Here is a tiny trained network, its code and every weight. The questions are about switching its units off for an input and a class, where a switched-off unit gives its printed mean instead of its output.

import numpy as np


def w(rows, s, z=0):
    codes = np.array(rows[::2]) - 128.0
    scale = np.full(codes.shape[1], s)
    scale[-1] = z or s
    return codes * scale


def f(y):
    return y / 2 * (1 + np.tanh(0.7978845608 * (y + 0.044715 * y**3)))


def log_softmax(a):
    a = a - a.max(-1, keepdims=True)
    return a - np.log(np.exp(a).sum(-1, keepdims=True))


def net(x, mask):
    res = np.array(x, float).reshape(1, 8) / 4 @ E
    y = f(res @ A[0][:, :-1].T + A[0][:, -1])
    res = res + np.where(mask, y, B[0][:, -1]) @ B[0][:, :-1]
    return log_softmax(res[-1] @ U[:, :-1].T + U[:, -1])


A, B = {}, {}
E = w([
[99,187,87,137,123],'x0',
[144,142,171,52,141],'x1',
[111,154,146,138,117],'x2',
[220,83,141,174,143],'x3',
[188,206,180,107,111],'x4',
[209,142,1,160,193],'x5',
[148,171,126,89,39],'x6',
[149,73,80,79,68],'x7',
],0.0093)
A[0] = w([
[81,69,137,98,136,144],'n1',
[89,69,177,137,170,62],'n2',
[78,137,62,208,111,72],'n3',
[114,124,147,180,108,27],'n4',
[195,146,172,130,153,109],'n5',
[200,78,188,150,215,156],'n6',
[76,54,166,163,154,169],'n7',
[90,160,100,170,150,47],'n8',
[128,181,184,100,102,158],'n9',
[174,186,81,41,31,247],'n10',
[57,165,87,92,85,108],'n11',
[113,201,181,121,115,154],'n12',
[136,160,81,197,12,94],'n13',
[129,119,104,178,131,152],'n14',
[105,184,118,143,28,116],'n15',
[110,132,119,121,153,32],'n16',
[87,30,163,112,154,101],'n17',
[110,179,188,110,79,104],'n18',
[78,89,166,210,155,81],'n19',
[124,173,139,197,150,186],'n20',
[105,124,150,191,99,1],'n21',
[224,131,193,84,149,127],'n22',
[84,171,112,226,153,28],'n23',
[100,183,55,91,182,69],'n24',
[91,216,201,78,104,110],'n25',
[250,138,200,84,158,119],'n26',
[114,13,168,94,146,131],'n27',
[129,153,114,150,170,94],'n28',
[150,51,77,155,189,115],'n29',
[87,164,116,223,128,136],'n30',
],0.012,0.0058)
B[0] = w([
[109,84,126,115,69,187],'n1',
[61,80,65,101,114,179],'n2',
[177,133,210,109,165,182],'n3',
[128,146,93,149,122,129],'n4',
[181,106,179,134,83,167],'n5',
[178,86,137,137,113,224],'n6',
[108,50,84,112,100,220],'n7',
[156,132,132,156,168,151],'n8',
[127,84,160,70,169,205],'n9',
[168,17,127,160,82,251],'n10',
[139,73,127,179,156,194],'n11',
[135,114,153,82,144,208],'n12',
[57,139,195,64,72,176],'n13',
[157,133,141,104,133,163],'n14',
[112,83,181,101,151,189],'n15',
[129,138,92,125,115,121],'n16',
[88,126,49,78,84,201],'n17',
[82,137,171,91,177,202],'n18',
[143,101,79,138,64,194],'n19',
[159,110,160,124,136,193],'n20',
[142,156,72,154,116,133],'n21',
[176,87,163,171,112,193],'n22',
[217,163,140,148,138,175],'n23',
[167,138,4,151,218,178],'n24',
[39,147,170,46,255,237],'n25',
[211,21,118,214,114,206],'n26',
[127,193,82,103,67,211],'n27',
[164,118,109,109,146,151],'n28',
[131,177,128,83,113,214],'n29',
[200,125,176,148,144,189],'n30',
],0.0083,0.011)
U = w([
[155,167,147,133,187,135],'0',
[200,93,155,218,129,115],'1',
[122,88,214,126,147,108],'2',
[112,106,106,144,162,142],'3',
[77,244,140,247,86,2],'4',
[151,93,143,155,59,189],'5',
],0.014,0.0068)

Each question gives the input, the list of numbers given to net, and the class t.
The units are the neurons (one row each of A and B). Each row of codes is followed by its name. A weight is (code - 128) times the scale printed after its matrix; where a second scale follows, it is the last column's (A, B and U).
mask holds one flag per neuron, in row order. A switched-off neuron (its flag False) gives its mean, the last column of its row in B, instead of its output. The means were averaged over made-up inputs and are rounded, as every weight is.
A unit's drop is (log p(t) with every unit on - log p(t) with that unit switched off) / (log p(t) with every unit on - log p(t) with every unit switched off).
The circuit of an input: a set's keep is (log p(t) with only the set's units on - log p(t) with every unit switched off) / (log p(t) with every unit on - log p(t) with every unit switched off). Starting from the 12 units with the biggest drops (on a tie, the unit counted first), units are removed one at a time, each time the one whose removal leaves the highest keep (on an exact tie, the one counted first), for as long as the keep stays at least 0.8.
circuit, biggest first: the units of the circuit, biggest drop first
most important unit: the unit with the biggest drop
top k neurons: the k neurons with the biggest drops, biggest first
drop of u: that unit's drop, to one decimal
input [-7,4,3,-6,-3,5,5,-7], class 0: most important unit => n7
input [5,7,2,2,-4,4,3,-7], class 0: circuit, biggest first => [n10 n7]
input [4,7,2,-4,5,7,5,-2], class 1: circuit, biggest first => [n10 n24]
input [4,-1,0,-5,-5,-3,7,8], class 2: circuit, biggest first => [n15 n13]
input [-2,-2,-3,-7,1,4,-2,-4], class 0: top 2 neurons => [n10 n26]
input [1,-6,-4,-6,3,-4,-8,1], class 5: circuit, biggest first => [n25 n19]
input [8,-5,2,4,-2,5,-2,-2], class 0: top 2 neurons => [n10 n26]
input [8,2,-1,4,-2,-3,-5,2], class 5: top 3 neurons => [n25 n24 n18]
input [1,-4,-7,-2,-7,1,-8,-8], class 1: top 2 neurons => [n23 n30]
input [8,4,-8,1,-7,3,-3,-7], class 0: top 3 neurons => [n10 n26 n29]
input [7,-8,2,-1,-5,3,-8,5], class 1: top 2 neurons => [n25 n30]
input [2,8,8,8,3,-3,-8,7], class 1: top 2 neurons => [n26 n22]
input [0,-2,7,-1,-7,6,1,5], class 0: drop of n3 => 0.2
input [-2,3,0,-4,2,5,-8,8], class 0: drop of n29 => 0.3
input [0,2,-6,-4,1,1,-8,0], class 3: top neuron => [n10]
input [2,-3,7,6,2,-2,4,1], class 2: drop of n13 => 0.2
input [7,-2,-7,6,-8,8,6,-6], class 0: drop of n26 => 0.1
